Below are the code and all the weights of a small trained network. Each question names an input and a target symbol and asks about switching units off, where a switched-off unit gives its printed mean instead of its output.

import numpy as np


def w(rows, s, z=0):
    codes = np.array(rows[::2]) - 128.0
    scale = np.full(codes.shape[1], s)
    scale[-1] = z or s
    return codes * scale


def f(y):
    return np.maximum(y, 0)


def softmax(a):
    e = np.exp(a - a.max(-1, keepdims=True))
    return e / e.sum(-1, keepdims=True)


def log_softmax(a):
    a = a - a.max(-1, keepdims=True)
    return a - np.log(np.exp(a).sum(-1, keepdims=True))


def net(x, mask):
    ids = ['αβεζηπφ'.index(c) for c in x.split()]
    T = len(ids)
    res = E[ids] + P[:T]
    r = res
    for j in range(2):
        rows = slice(4 * j, 4 * j + 4)
        q, k, v = (r @ M[0][rows].T for M in (Q, K, V))
        z = softmax(np.where(np.tri(T) > 0, q @ k.T / 4**0.5, -1e9)) @ v
        o = O[0][rows]
        res = res + np.where(mask[j], z, o[:, -1]) @ o[:, :-1]
    y = f(res @ A[0][:, :-1].T + A[0][:, -1])
    res = res + np.where(mask[2:10], y, B[0][:, -1]) @ B[0][:, :-1]
    return log_softmax(res[-1] @ U[:, :-1].T + U[:, -1])


Q, K, V, O, A, B = {}, {}, {}, {}, {}, {}
E = w([
[71,151,106,232],'α',
[90,132,66,157],'β',
[253,177,107,141],'ε',
[77,154,182,89],'ζ',
[103,9,38,178],'η',
[82,52,114,109],'π',
[73,109,115,173],'φ',
],0.016)
P = w([
[129,49,201,255],'0',
[111,129,73,86],'1',
[96,125,73,78],'2',
[82,131,70,87],'3',
[66,138,76,100],'4',
[58,146,77,122],'5',
[52,147,74,116],'6',
],0.0076)
Q[0] = w([
[86,21,45,149],'h1',
[104,120,49,217],'h1',
[38,117,80,152],'h1',
[22,6,60,166],'h1',
[200,103,121,159],'h2',
[124,20,46,248],'h2',
[189,216,75,187],'h2',
[50,197,122,182],'h2',
],0.011)
K[0] = w([
[119,116,217,227],'h1',
[204,115,225,186],'h1',
[116,80,210,157],'h1',
[108,72,227,201],'h1',
[146,84,72,90],'h2',
[144,22,130,168],'h2',
[251,111,148,86],'h2',
[173,153,217,186],'h2',
],0.013)
V[0] = w([
[176,219,27,173],'h1',
[59,127,22,122],'h1',
[146,93,140,63],'h1',
[179,32,75,36],'h1',
[193,135,176,170],'h2',
[169,90,148,229],'h2',
[159,2,5,96],'h2',
[150,217,204,154],'h2',
],0.0093)
O[0] = w([
[204,141,254,95,138],'h1',
[148,248,141,175,162],'h1',
[41,162,123,107,32],'h1',
[9,220,118,123,16],'h1',
[97,126,87,70,118],'h2',
[85,156,70,119,254],'h2',
[50,223,134,243,223],'h2',
[142,79,122,4,47],'h2',
],0.0081,0.0079)
A[0] = w([
[215,59,167,143,41],'n1',
[216,133,130,185,2],'n2',
[80,85,112,147,2],'n3',
[254,92,177,155,149],'n4',
[78,59,54,158,41],'n5',
[85,56,14,160,18],'n6',
[115,205,147,132,45],'n7',
[59,141,193,206,78],'n8',
],0.0098,0.0072)
B[0] = w([
[111,254,123,51,174],'n1',
[83,195,179,60,173],'n2',
[252,199,85,78,150],'n3',
[118,184,63,119,210],'n4',
[201,184,243,131,204],'n5',
[146,152,223,172,225],'n6',
[187,65,100,82,160],'n7',
[107,140,97,20,253],'n8',
],0.0083,0.015)
U = w([
[232,177,70,113,51],'α',
[123,110,3,248,254],'β',
[46,98,209,43,225],'ε',
[191,140,192,124,31],'ζ',
[61,175,79,119,62],'η',
[76,195,226,108,5],'π',
[167,111,91,242,214],'φ',
],0.0067,0.0071)

Each question gives the input, a string of symbols that net reads in full, and the target symbol t.
The units are the heads (4 rows each of Q, K, V and O) and the neurons (one row each of A and B). Each row of codes is followed by its name. A weight is (code - 128) times the scale printed after its matrix; where a second scale follows, it is the last column's (O, A, B and U).
mask holds one flag per unit, heads first, then neurons. A switched-off unit (its flag False) gives its mean, the last column of its rows in O or B, instead of its output. The means were averaged over made-up inputs and are rounded, as every weight is.
A unit's drop is (log p(t) with every unit on - log p(t) with that unit switched off) / (log p(t) with every unit on - log p(t) with every unit switched off).
The circuit of an input: a set's keep is (log p(t) with only the set's units on - log p(t) with every unit switched off) / (log p(t) with every unit on - log p(t) with every unit switched off). Starting from all 10 units, units are removed one at a time, each time the one whose removal leaves the highest keep (on an exact tie, the one counted first), for as long as the keep stays at least 0.8.
units of the circuit, in order: the units of the circuit, biggest drop first
most important unit: the unit with the biggest drop
k most important neurons: the k neurons with the biggest drops, biggest first
drop when u is switched off: that unit's drop, to one decimal
input φ π β ε α, target φ: most important unit : n8
input β η α, target β: units of the circuit, in order : n5, n6, h1
input ζ η β φ ζ π, target ζ: units of the circuit, in order : h1, n5, n6, n3
input β ε η ε π, target β: 4 most important neurons : n5, n6, n1, n2
input π α β, target π: 3 most important neurons : n5, n6, n4
input π η ε φ, target π: 3 most important neurons : n5, n6, n8
input α α η, target π: 2 most important neurons : n2, n8
input η α φ α η α, target η: units of the circuit, in order : n8, h2
input α π α π φ π π, target α: units of the circuit, in order : h1, n4
input π η π, target π: 4 most important neurons : n5, n6, n8, n4
input π φ α π, target π: 3 most important neurons : n5, n6, n7
input ε φ ε ε β β β, target ε: drop when n3 is switched off : 0.0
input α η π η φ β, target α: drop when n1 is switched off : 0.3
input α ζ α, target α: drop when h1 is switched off : 1.3
input ε η φ, target ε: units of the circuit, in order : h1
